Each row of numbers stands for one element and depends on some of the facts below. Use the named rows to name the rest.

Some facts about the elements:
ritar φ: zepam tresto dretes
fledros φ: klota radrol sekul treki plistus
nopostus φ: zaral vebril flamen
torek φ: fusto zaplo braflim
koflaril φ: skifles
goflas φ: festam bruzuflan klistum
skedam φ: dito grepletin
rato φ: bive suzes
granes φ: seduk baklu
zatir φ: radrol klubra stidrole
keflos φ: nagris flamen stepleklok
dreklor φ: nobon trekul tresitok kopilir
kistevo φ: drunukli grepletin dradota
stagur φ: grepletin stidrole suflek
gropla φ: bagral pepos sustes drukla sostirel
klodrel φ: vebril briru
toram φ: zepam bidruplal beplidrim stidrole buzil
maplol φ: treki kletre dradota tregol
taba φ: nobon dregra zepam stobral babokle
kasen φ: sebon plalu stidrole
ribar φ: drumar bruvuvi suflek
gesker φ: klilo pumolak
raril φ: trabregros treki bistus stepleklok skifles suflek
stunok φ: floklada sekul dretes skilom ruven
trokebris φ: zaplo deklazen
tranek φ: klota ruven zera
klelu φ: fluvir sebon
filor φ: tregol ruven riklin plistus
drobrafak φ: zaral deka sostirel
bemun φ: gito drumar vazes kliklor
skevu φ: kletre triklonum
druva φ: tregol zera plutas kopilir
klaflur φ: lazu nagris klistum briru buzil stobral
pogal φ: fusto nagris grudur stobral
grirul φ: drukla
soven φ: medrik zaplo
difem φ: drebru
fuflir φ: tususus riklin triklonum
radrir φ: nobon dito pliku bififlen grudur
plage φ: stuve radrol treflodo zitonu triklonum
grofel φ: sekul treki fanam
klevi φ: skilom
gogis φ: nagris zaplo kletre zake deklazen baklu stutrun
brena φ: stobral
dobi φ: kamo bretrobru
rotro φ: grepletin roli plalu
stobrer φ: bive festam kamo
branufes φ: zepam flefufon trekul zera skifles
plasi φ: pepos tususus
drizem φ: bagral fluvir
feflol φ: bififlen bratrol
bodri φ: plaploki sekul grudur
flozo φ: fufum roli
gedros φ: skelefos flefufon beplidrim tresitok
bason φ: vunu kletre riklin plistus
plinel φ: riklin
breto φ: pepos listus bidruplal pumolak
lisofo φ: bive geflos
[floron keflos radrir] ω kopilir
[keklan zatir manu greplak trokebris klelu] ω kliklor
[tresitok fluvir kletre kasen riklin] ω zepam
[tregol fledros skedam listus grirul soven ruven suflek drizem] ω raril
[tresto zaral puplis baklu zake trekul braflim stepleklok bason] ω lamutas
[ritar stagur klevi] ω stobral
[dradota koflaril bagral stutrun druva fegor stuve nozok brena] ω klaflur
[nopostus stidrole klodrel treki mestek bretrobru refla plasi plaploki] ω roli
[lazu bistus sostirel] ω dreklor
[torek klilo faram vazes suzes bruzuflan] ω toram
[plalu goflas beplidrim taba stunok zera trabregros] ω grepletin
[skelefos tritar gito pogal grofel nagris] ω difem
[bififlen vebril dobi klota] ω pliku
[medrik seduk bemun gogis] ω filor
[rato babokle stobrer radrol] ω dregra
[granes drunukli tranek grudur rotro bodri breto] ω klubra
[klase bruvuvi bive flefufon ribar plutas fufum drumar dretes] ω flozo
[sustes flamen] ω pumolak
[deka skifles] ω zitonu
[kistevo bratrol plinel] ω stobol
[vunu sekul flamim pepos feflol] ω gropla
[bobre] ω maplol
[kliflas deklazen] ω gesker
[plistus fusto lisofo] ω drebru
[zubik fliskiska sebon klistum triklonum bames] ω skilom
[briru floklada] ω branufes
[fanam nobon drukla] ω gedros
[dito drobrafak geflos] ω buzil
[bidruplal] ω festam
[skevu] ω rutrobo
[treflodo zaplo] ω klutas
[fuflir] ω plage
[fota] ω kamo
{floron keklan tresto fledros roli stidrole bififlen skedam keflos zaral bistus kistevo klubra taba gito dregra raril plistus bratrol zubik trokebris tranek sekul flamen dito flamim stutrun filor bidruplal bemun plutas sebon fufum drumar floklada fegor grirul bretrobru radrir refla ruven pepos babokle nagris zaplo festam drizem zepam tususus pliku plaploki grepletin} ρ a
{tresitok rutrobo torek plalu kopilir rato puplis manu greplak dreklor klodrel kletre treki bagral flefufon listus ribar skilom kliflas trekul seduk nobon vazes fliskiska pumolak skevu druva klaflur vebril pogal geflos fuflir nozok triklonum grudur sostirel brena suflek feflol dretes bodri plinel klota radrol} ρ b
{tregol ritar dradota drebru koflaril goflas medrik beplidrim zatir klilo klase tritar sustes fluvir deka stagur baklu vunu skifles toram bobre mestek zera kliklor trabregros fanam klelu suzes deklazen soven difem plage grofel stobral zitonu dobi rotro stobrer branufes stobol fota breto} ρ c
{nopostus lazu skelefos klutas granes buzil bruvuvi gropla maplol bive drunukli kasen gesker zake stunok riklin faram briru braflim drobrafak stepleklok stuve fusto treflodo klistum lamutas klevi drukla gogis bames bruzuflan plasi flozo gedros bason kamo lisofo} ρ d

Some elements and their rows:
[ 19  -3  -2 -12   5  13   0   2   6  -7   8  17  -2   6  27 -20   6  10
  24   2  -5  18 -17 -15 -10  14   5 -30  11   4  -9  25 -11  -2   5   6
  15  -8  -9  14  10 -13  13  -3  11 -14 -15 -12   2] : floklada
[ 19  -5  -2 -11   6  13   1   3   5  -8  10  16  -7   3  24 -19   2  10
  25   5  -4  19 -14 -17 -11  14   7 -29   6   6  -8  23 -15   1   7   4
  15  -7  -8  15   9 -12   9  -1  12 -15 -16 -15  -1] : keklan
[ 23  -6  -4  14   2  -4  -8  18  14 -23  10  23   0   5  35 -27  -6 -13
  35  14  -2  27   2 -24  -7   4  12 -25  13   9   3   7 -23  -2   8  -3
  14   3  -7  17  -3  -5  12  11  19 -11 -24 -10  -3] : nagris
[-11   3 -10  19  -5   2   8  12  -5  -3   6   8  -5  -5   0  -1  22  -2
   1  18   5  15 -15 -16  -1   5  -4   5   6   2  27  -9  -5 -16  -8  -1
  -5   4   9  17   1  -9   3  11  17   5   2   5 -16] : drobrafak
[ 23  -8  -7 -12   4  15  11   0  17  -9   8  12  -6  14  30 -22  11  -2
  11  -6  12  20   7 -11 -16  14  11 -20   9  -7   9  13   4  13  20  -8
  20  -5 -12  29  28   5  31  -4  -2 -14 -31 -18   1] : zaral
[ 15  18  -9  -2   1   2   3  -8 -30  -4  17   7 -30  -5   0  23   2   2
  -6 -13   5  13  -3 -13 -26  14   8 -19   0   4   1  10  -6   8   5  -1
 -18 -16 -17   5  -2   1  -9   3  10 -19  12 -27  18] : plalu
[  1 -18  -6 -31 -12  18  24 -19 -25 -25   8   9 -18   4   6   8   0  32
   6   5  30  36 -10  16 -23  47   1 -28 -30   7  -2  26 -49   1  12   5
 -30   3  18  26  -3  -9  -6 -16 -10  -5 -14 -38  -2] : grepletin
[  1   3 -16  10   9 -35   8  14  -3  -1   8  10   7   8  29   6  11  -7
   2  -6  11  10  -4 -18  17 -13 -11  -4  -4 -12   8   2 -18   4   2   4
  -2  -5  -6   9 -20 -12 -11  12  16  17 -25  -2  10] : goflas
[  9   8  10   6   7  -1 -19   1 -25  -1  17  12 -20 -10   4  21   3   2
  14 -11  21  -1  -3 -35  -9  -9  -3  -2   3  17   0  17   8   5 -23  -3
   4 -23 -34  -1  12  14  17  29  24 -25  -2 -16   1] : kletre
[  0   8  -1  -2 -24  -1 -15  -1 -14 -24   6  16  -4   1   1  28   0  -9
  10 -26  12  22 -18  -6  -5  18  -6 -11  26   4 -12  21 -11  -5  -9   2
  -2  -6 -20 -17   1  13  14   3   2 -24  13 -12  27] : kopilir
[ 23  -6  -8 -15   2  17  10   1  17  -7   6  13  -3  15  33 -22  14  -2
   8  -6   7  20   2  -9 -14  16   8 -22  14 -11   6  15   6  11  21  -6
  22  -6 -14  28  28   3  31  -7  -3 -15 -27 -16   2] : tresto
[ 17  -6  -1  -3   4   8   0  -1  -1 -15   9  18   0   1  34 -15  14  10
  14  16  14  18  -3 -10  -6  10  -4 -30   1   6   4  15 -17 -10   2   5
  -6  -6  -2  24   0 -13   6   3  15  -1 -22 -18 -10] : bemun
[ 16  11 -10  12   6  -4   0 -10 -26 -36   7  19 -25 -18 -10  13   9  -7
  -1 -15   1  18 -18 -26 -13  -4  13 -19  20   1   0  27  -1  18  -4   3
  12 -35 -23   6 -15   0  -8  -4  36 -20  14 -14  13] : bagral
[ 15 -20   3  17  12 -12  -7  21   0 -26  18  21 -19   2  17 -20 -27  -6
  53  20  17  31  16 -37 -19  -2  25 -10 -20  27  10   3 -40  16   0 -12
  13   3  -8  28   5  11  17  31  24 -19 -35 -17 -23] : zaplo
[ 15  17  -4   6   0   0  -9   0 -17  -6  12  11 -19  -3   6  16   2  -9
   4 -17  -1  11  -8 -21 -16   7   7 -15  15   6  -5  12   3   4   0  -1
  -1 -16 -25  -3   3   5   4   7  15 -22  11 -16  20] : fliskiska
[  1  -6 -13   4  16 -35   5  20  -4   2  16   6 -10  11   6   7 -15  -3
  25 -14   5  14  -6 -32   8 -10   9  11 -18   2  -1   7 -27  29   2  -3
  20  -4 -12   7  -5   0  -2  21  16   0 -27  -4   5] : deklazen
[  3   3 -16  -9  12 -24  11  12  -3  10  11   3  -4  11  13   7   1   4
  11 -21  -3  10 -20 -22  12  -1   1  -1  -3  -9  -9  16 -15  18   6   3
  19  -7 -11   1  -5 -10  -6   5  10   3 -17  -1  16] : fota
[-12   4 -10  21  -7   0   8  11  -5  -3   4   9  -2  -5   2  -1  24  -4
  -2  20   6  15 -13 -13  -2   3  -6   6   6   3  28  -9  -6 -19  -7   0
  -8   5  11  16  -3  -9   0  10  17   7   0   4 -16] : lisofo

Which element is each row?
No name comes twice in this set of rows, the named rows included.
[ 10   4  -1  48   2 -32 -23  20 -21 -34  23  22 -21  -8  14  17 -19 -33
  24  11  31  22  33 -37 -13 -17  11   2  -6  25  25 -19 -24   5 -13 -16
 -20  -4 -22  16 -15  25   7  44  31 -13 -15 -18  -6] => torek
[ 12  20  -1   0  -1   3  -8  -3 -22  -2  12  10 -16  -5   8  19   9  -2
  -2 -17   4   6 -11 -17 -13   7  -1 -17  15   4  -3  16   7   0  -4   3
  -7 -18 -24  -3   2   2   2   5  13 -20  11 -16  19] => radrol
[ 22 -11  -7  -3  14   8   8  -8  -4 -37   4  25 -10 -10   9 -23  11  10
  19   6  -2  25 -24 -23  -9   4  14 -31  14   2  -4  38 -16  15   3   8
  29 -26  -7  23  -8 -16   1 -14  35 -13 -13 -12  -7] => fegor
[ 19  21  -7  17  -5  -7 -14   8  -8 -13  11  17  -9  -1  17  11   4 -21
   6 -12  -6  15  -4 -20 -10   1   3 -18  30   1   1   6   2  -4   3   0
  -1 -10 -25  -5  -6   4   4   7  17 -17  10 -10  24] => grudur
[ -2   3 -16  -1  10 -30  17   4 -17   2  12   3  -3   5  23  15  13   9
  -9  -4  20   9  -3  -8  10  -3 -12  -4 -20 -11   9   4 -22   7   5   5
 -16  -9   2  16 -20 -13 -17   8  12  21 -24 -11   5] => klelu
[-11   3  -8  18  13  -1   3  -5  -8  16   9   3  -6   5  10   1  22   8
   1  10   8  -7 -19  -9 -11   5 -12  19  -9  21  20  -7 -14 -33 -16   3
  -7   4  11  -1  -5 -12  23  35  37  10  15  -7 -43] => plasi
[ -8   5 -14   4  -1  10  17   9  -6   9   5   1 -17  -1 -16   0  12   5
   5   5  -9  17 -27 -17 -13  15  10   5   2   5  13  -1  -4  -2   2   0
  12   1   7  12   9 -11   2   2   9  -8  10   2 -10] => drunukli
[-20 -14   1 -13  -7 -27   0   2 -15  -9   4   9  12   6  13  28  13  17
   7 -15  44   9 -19  -7  29   1 -29  11 -14  -3  -4  25 -27   1 -23   5
  -3  -7  -4  -1  -9   1   8  14   8  12 -28  -2   3] => plage
[-13 -25  37 -27  -7  17 -29 -12  -8 -13   2  25  27 -10  35   5  41  42
  21  12  65  -9 -22 -11  27  -2 -53 -10   8  15  -8  50   3 -34 -57  13
   4 -22 -17   4  22   0  45  21  21  -4 -34  -3 -27] => filor
[-14   2 -15  -1 -24 -32   0   8   7 -21  -5  17  37  12  40  17  32  -8
 -14 -15  21  18 -23  13  39   6 -39 -11  28 -28  -1  15 -21 -24  -3  13
 -12   5   4  -9 -28 -14  -3  -7   1  28 -16   7  27] => branufes
[ 15 -24   4  33  12 -20 -14  22  -5 -35  20  26 -14  -3  28 -18 -22 -10
  50  35  38  30  35 -40 -14 -12  15  -4 -27  31  25  -8 -46   7 -10 -15
  -7   5  -5  39  -7  16  15  44  34  -7 -48 -21 -35] => trokebris
[ 14  -2   9  -7   2  12 -11  -3   6  -8   3  22  22  -3  52 -17  42  13
   2  16  16   2 -14  -6  11   1 -29 -34  27  -4   0  26   8 -34 -12  14
  -3 -14  -8  13   2 -20  14  -1  20   5 -22  -5  -6] => tranek
[  1   4  21  11   8  -6 -26  -2 -35  -5  19  15 -14 -20  14  28  16  10
   7   3  49 -10   8 -33  -1 -19 -20   4  -7  22  12  13   9  -7 -42  -1
 -16 -28 -31   6   8  17  21  40  31 -14 -14 -15 -14] => skevu

The same elements again, as new rows of numbers:
Named rows:
[-10  -7  -5   1 -18  -1   1  -4  10  -3   2  -5  12   0   2   2  -9  24
  -6  -6   9  -2  18   0  -8   7 -31  -2] : zake
[  8 -12  -2   9  -1  -6  -1   5   3   0  -8 -12  -2  -2  13   6  14  11
 -15   2  -2  22  14   4 -13   5 -25 -11] : trokebris
[-32 -18  15 -18   0   4  -6   3 -23  -1  -2  31  18 -13   8   3   8   0
  12 -12 -20   8  23  -2  -4   1  -3   6] : nopostus
[ 26 -11 -12  -3   2   3  -1  17  -2  -9  -2   4 -16   9  -4  14  -1 -17
  12   6   8  12 -13   4 -10   8  -3   0] : sebon
[  3   4   6   1  -4   7   1 -15  -3   4   3  -3   5   5  -3   6  -6 -11
 -20   4  -7   6   1   3  -6  10   2 -18] : fanam
[ 13 -11   2 -16   6   2   0  12 -19 -13   1   9  -5  -6   2  16   4 -11
  16  -3  -9  15   2   4 -18  -1 -20  -7] : bretrobru
[ 23 -20 -11   5   5  -3  -4  10  -1   1 -13   5  -8   5   6   4   4 -15
  -1   3  -3  27   1   3  -5   7   0   1] : bemun
[ 13  -3 -12   8   6   7   0  10   4   6  -1 -25  -3  -3   0   6   1  -4
  17  12   8  11   1   4  -9   9  -6 -26] : dregra
[-34 -21   1   2  -1   2  -7  15 -10  -1  -8  34  12   1   4   0   7  -3
   2  -2  -3   8  13  -1   0   6   6  24] : drobrafak
[-18  -2  -4  14   2   5  -1   2  -9   7  -8   1  15  -1   2   3  -6 -16
 -16   9  -7  17   4   2  -7  10  15  -3] : difem
[-26 -14  -2   2   3  11  -7   5  -3  16  -8  13  15  -6   0  -8   4  -6
  14   5   1   7  18  -3   9  11  19  -9] : gedros
[-15   4  18 -21 -17   5   0  -6  -8  -7   2  21   7   7  -8   5   5   4
   0   4  24  -9   8   0  -1   6  -9  -3] : riklin
[  5  -8  -7   0  -6  19   0   2  13   8  10 -26  13  -8   1   2  -4   5
  -2   3  -1  -8 -10  -4  -5  10  11   2] : nobon
[  7   5  11  -7 -26   8   3   0   5  -2   3 -13  17  -3  -2   4   7  12
 -26   5  16  -6  -3  -1 -11   4  -9  16] : kletre
[ 48 -12  -3   2   6  -2  -1  -7   0 -10  -3 -13 -22   9 -11  22  17  -6
   7   6   9  10 -17   6 -14  13 -11  -4] : drumar
[  1  -2 -12  10   3   0  -1  24  -3  -1  -2  -9  -2  -3   0   9   5  -1
   7  13  15  13  -2   5 -16   6 -14  -8] : festam
[ 12 -26   1   5  -1   3  -5  19  12  18  -9 -14 -15  12  10   5  -3  -9
   4  19  -4  25  -2   6   3  10   0   4] : skedam
[-43   6   9  -7  -6   6  -4  13  -5 -13   6  53  10   7  -1  -5  13  -2
  -8  -8  18 -12  13  -3   2   8   5 -14] : stuve

Which element is each row?
No name comes twice in this set of rows, the named rows included.
[-20   7   7   9  -6   3   2  -7  -1  -1   4 -17   9   0   6  10  -2  13
 -28   1  -8   5   7   4 -16   9 -17 -17] => deklazen
[-10 -16  -6  15  -9   8  -4   3  13  14  -2 -25  22 -15  17  -5   6  17
 -23  -5 -17   9   7  -4  -6   7  -1  10] => pogal
[-44 -12   4   0  -3   7  -4   9  -5   0   4  14   7  -2   3   4   4  12
   9  -1   2  -6   9   0  -6   9  -5   6] => bruzuflan
[ -5  -4   1   3 -18   8  -1  10   4   0   2 -12  19  -9   6   4   5  14
 -23   1   3   0  -3  -2 -12   4  -5  20] => seduk
[ 25   0 -12  -1   5  10   0   7   4   5   3 -22  -8   1  -7   7  -3  -9
  22  16  15   7  -3   4  -7  10  -4 -28] => zepam
[  6 -15   0   3 -12   9  -2  -3  11  13  -5 -16  21  -9   9  -5   5   5
 -22   0  -7   9   6  -4   0   7  11  13] => bodri
[ 10 -21   2   5  -3   1  -5  19   9  26 -17 -19  -7  10  10  -3   2 -10
  -1  25   6  30   9   6   7   9   3   1] => raril
[  4  -4   6   3  -1   4   0 -17   1   9  -7   1   9   4   2   1  -4 -14
 -25   1 -17  18   9   2   0  11   6 -15] => grofel
[-28   8  -5  14   4  11   1  -4   1  10   8 -27  11  -6   2   7  -9   4
  -6  12  -8   1   4   3 -13  12   0 -30] => stobral
[  9 -10  -7  -3 -11  14  -1  13   4  -1   4   0   9  -1  -4   4  -3 -10
  -6   4   5  -2 -18  -3  -6   6  14  28] => plalu
[-44  -1   1   1  -4   5  -5  19 -12   1   0  17  14  -4  -4   3   3   7
  12  10  15  -3   9   0  -7   7   1   6] => kamo

